Below are the code and all the weights of a small trained network. Each question names an input and a class and asks about switching units off, where a switched-off unit gives its printed mean instead of its output.

import numpy as np


def w(rows, s, z=0):
    codes = np.array(rows[::2]) - 128.0
    scale = np.full(codes.shape[1], s)
    scale[-1] = z or s
    return codes * scale


def f(y):
    return np.maximum(y, 0)


def log_softmax(a):
    a = a - a.max(-1, keepdims=True)
    return a - np.log(np.exp(a).sum(-1, keepdims=True))


def net(x, mask):
    res = np.array(x, float).reshape(1, 3) / 4 @ E
    y = f(res @ A[0][:, :-1].T + A[0][:, -1])
    res = res + np.where(mask, y, B[0][:, -1]) @ B[0][:, :-1]
    return log_softmax(res[-1] @ U[:, :-1].T + U[:, -1])


A, B = {}, {}
E = w([
[4,141,116,114,85,180,146,108,97,84],'x0',
[136,85,65,67,152,203,128,129,61,155],'x1',
[82,89,88,138,202,109,49,130,130,90],'x2',
],0.014)
A[0] = w([
[224,65,141,168,159,139,90,148,181,173,74],'n0',
[28,96,135,151,75,137,120,123,91,119,160],'n1',
[186,52,71,127,154,59,177,168,166,217,68],'n2',
[198,184,139,159,192,95,82,255,164,169,145],'n3',
[225,191,130,156,176,153,102,167,119,120,100],'n4',
[46,94,98,158,69,175,176,75,111,90,68],'n5',
[84,109,82,182,196,93,36,158,124,98,113],'n6',
[114,189,165,103,110,73,118,143,179,63,82],'n7',
[146,156,168,173,89,106,125,111,159,69,133],'n8',
[154,177,96,155,90,114,131,140,97,131,252],'n9',
[133,146,191,102,89,188,186,39,165,164,72],'n10',
[204,64,64,83,183,211,178,106,80,154,83],'n11',
[150,161,162,152,20,134,209,138,93,149,82],'n12',
[84,210,189,181,101,31,129,106,226,81,71],'n13',
[102,115,121,199,125,49,144,120,215,58,90],'n14',
[142,46,107,28,179,215,128,94,54,205,150],'n15',
[140,115,197,73,107,167,182,94,168,157,67],'n16',
[228,69,139,170,138,72,103,202,114,215,127],'n17',
[77,71,82,138,222,40,100,117,121,81,76],'n18',
[121,95,75,171,164,114,6,94,114,92,121],'n19',
[180,185,122,151,55,152,228,78,103,166,94],'n20',
[154,153,152,156,101,170,183,155,101,163,71],'n21',
[134,88,104,121,144,124,21,160,142,63,67],'n22',
[102,201,221,144,102,62,65,120,185,78,98],'n23',
[156,121,127,111,136,74,104,170,106,171,76],'n24',
[153,120,41,89,140,200,125,147,83,161,51],'n25',
[139,165,126,144,78,118,86,203,189,48,86],'n26',
[66,85,126,172,215,123,49,88,179,111,57],'n27',
[181,98,131,156,154,83,145,142,142,134,78],'n28',
[105,180,201,201,138,100,133,99,196,73,157],'n29',
[200,196,105,81,33,118,216,125,115,132,109],'n30',
[56,164,136,178,114,139,155,79,96,95,132],'n31',
[231,186,149,126,38,172,121,129,130,163,72],'n32',
[98,146,183,204,116,90,167,165,158,131,66],'n33',
[66,167,132,144,64,193,112,63,106,58,103],'n34',
[25,200,88,122,71,136,164,102,137,37,61],'n35',
[122,91,125,27,149,175,132,142,61,155,66],'n36',
],0.0075,0.012)
B[0] = w([
[61,103,170,79,161,101,80,69,124,178,188],'n0',
[97,103,157,185,142,125,124,118,83,182,210],'n1',
[61,130,177,88,168,131,81,68,177,174,181],'n2',
[82,100,165,178,130,123,128,81,82,173,218],'n3',
[100,90,147,119,182,125,84,104,115,183,174],'n4',
[49,95,222,73,164,84,54,56,137,182,182],'n5',
[114,182,106,96,141,90,187,187,72,74,202],'n6',
[160,126,135,104,98,170,79,113,166,108,160],'n7',
[174,111,123,138,100,142,94,137,132,125,177],'n8',
[128,120,38,254,99,130,190,159,18,147,231],'n9',
[82,174,107,56,164,117,107,167,138,120,158],'n10',
[178,93,119,114,92,193,102,110,199,95,208],'n11',
[107,200,102,77,128,71,143,156,144,105,180],'n12',
[196,63,132,70,82,183,94,116,190,78,205],'n13',
[179,118,130,92,62,176,138,134,187,100,181],'n14',
[220,105,99,148,30,194,158,118,181,112,252],'n15',
[129,189,134,44,178,116,129,143,148,100,147],'n16',
[67,93,163,171,171,119,83,75,80,175,226],'n17',
[103,168,115,62,146,92,170,188,136,103,186],'n18',
[120,177,116,123,146,107,178,187,98,105,201],'n19',
[111,161,120,80,173,91,147,189,105,81,186],'n20',
[118,172,140,45,173,101,144,141,180,70,150],'n21',
[103,180,153,38,151,66,159,173,139,70,165],'n22',
[176,98,116,107,74,172,143,121,191,123,195],'n23',
[94,111,152,69,143,137,132,108,159,143,148],'n24',
[189,91,136,24,75,180,89,110,227,72,176],'n25',
[146,110,118,103,109,141,115,120,156,114,152],'n26',
[132,188,99,28,208,105,134,168,108,100,178],'n27',
[96,127,158,109,141,126,98,78,146,131,158],'n28',
[157,78,84,163,71,211,153,127,153,105,213],'n29',
[88,181,103,103,173,83,143,192,109,74,194],'n30',
[114,122,154,165,144,123,114,87,96,173,187],'n31',
[117,207,132,33,165,83,162,136,115,92,177],'n32',
[186,116,121,39,125,178,119,112,191,123,158],'n33',
[82,116,153,167,198,98,100,71,129,170,195],'n34',
[106,99,187,100,189,102,77,65,133,201,194],'n35',
[175,89,118,61,90,186,83,103,199,94,178],'n36',
],0.0084,0.014)
U = w([
[179,105,124,115,93,153,125,116,160,110,95],'0',
[100,113,161,128,159,104,116,75,133,170,92],'1',
[126,168,119,102,153,89,142,190,135,99,99],'2',
[148,109,69,252,98,126,164,160,80,142,251],'3',
],0.021,0.015)

Each question gives the input, the list of numbers given to net, and the class t.
The units are the neurons (one row each of A and B). Each row of codes is followed by its name. A weight is (code - 128) times the scale printed after its matrix; where a second scale follows, it is the last column's (A, B and U).
mask holds one flag per neuron, in row order. A switched-off neuron (its flag False) gives its mean, the last column of its row in B, instead of its output. The means were averaged over made-up inputs and are rounded, as every weight is.
A unit's drop is (log p(t) with every unit on - log p(t) with that unit switched off) / (log p(t) with every unit on - log p(t) with every unit switched off).
most important unit: the unit with the biggest drop
k most important neurons: the k neurons with the biggest drops, biggest first
drop when u is switched off: that unit's drop, to one decimal
input [-7,4,-6], class 1: most important unit => n17
input [1,-5,5], class 0: 2 most important neurons => [n13; n29]
input [-4,-4,-5], class 2: 4 most important neurons => [n15; n30; n32; n20]
input [-3,-4,4], class 0: 2 most important neurons => [n30; n29]
input [-7,6,3], class 1: 2 most important neurons => [n17; n0]
input [-4,6,-7], class 2: 3 most important neurons => [n30; n20; n32]
input [-8,-7,-3], class 1: 3 most important neurons => [n17; n3; n0]
input [0,-4,5], class 2: 2 most important neurons => [n15; n6]
input [-4,-2,-4], class 1: 2 most important neurons => [n17; n6]
input [4,-6,6], class 0: 4 most important neurons => [n13; n29; n23; n14]
input [-2,-7,-8], class 2: 2 most important neurons => [n30; n20]
input [-4,-4,5], class 2: 2 most important neurons => [n15; n6]
input [-8,2,-7], class 1: drop when n17 is switched off => 0.2
input [-1,-3,3], class 3: drop when n25 is switched off => 0.1
input [-8,6,-7], class 1: drop when n17 is switched off => 0.4
input [-6,-8,7], class 0: most important unit => n13
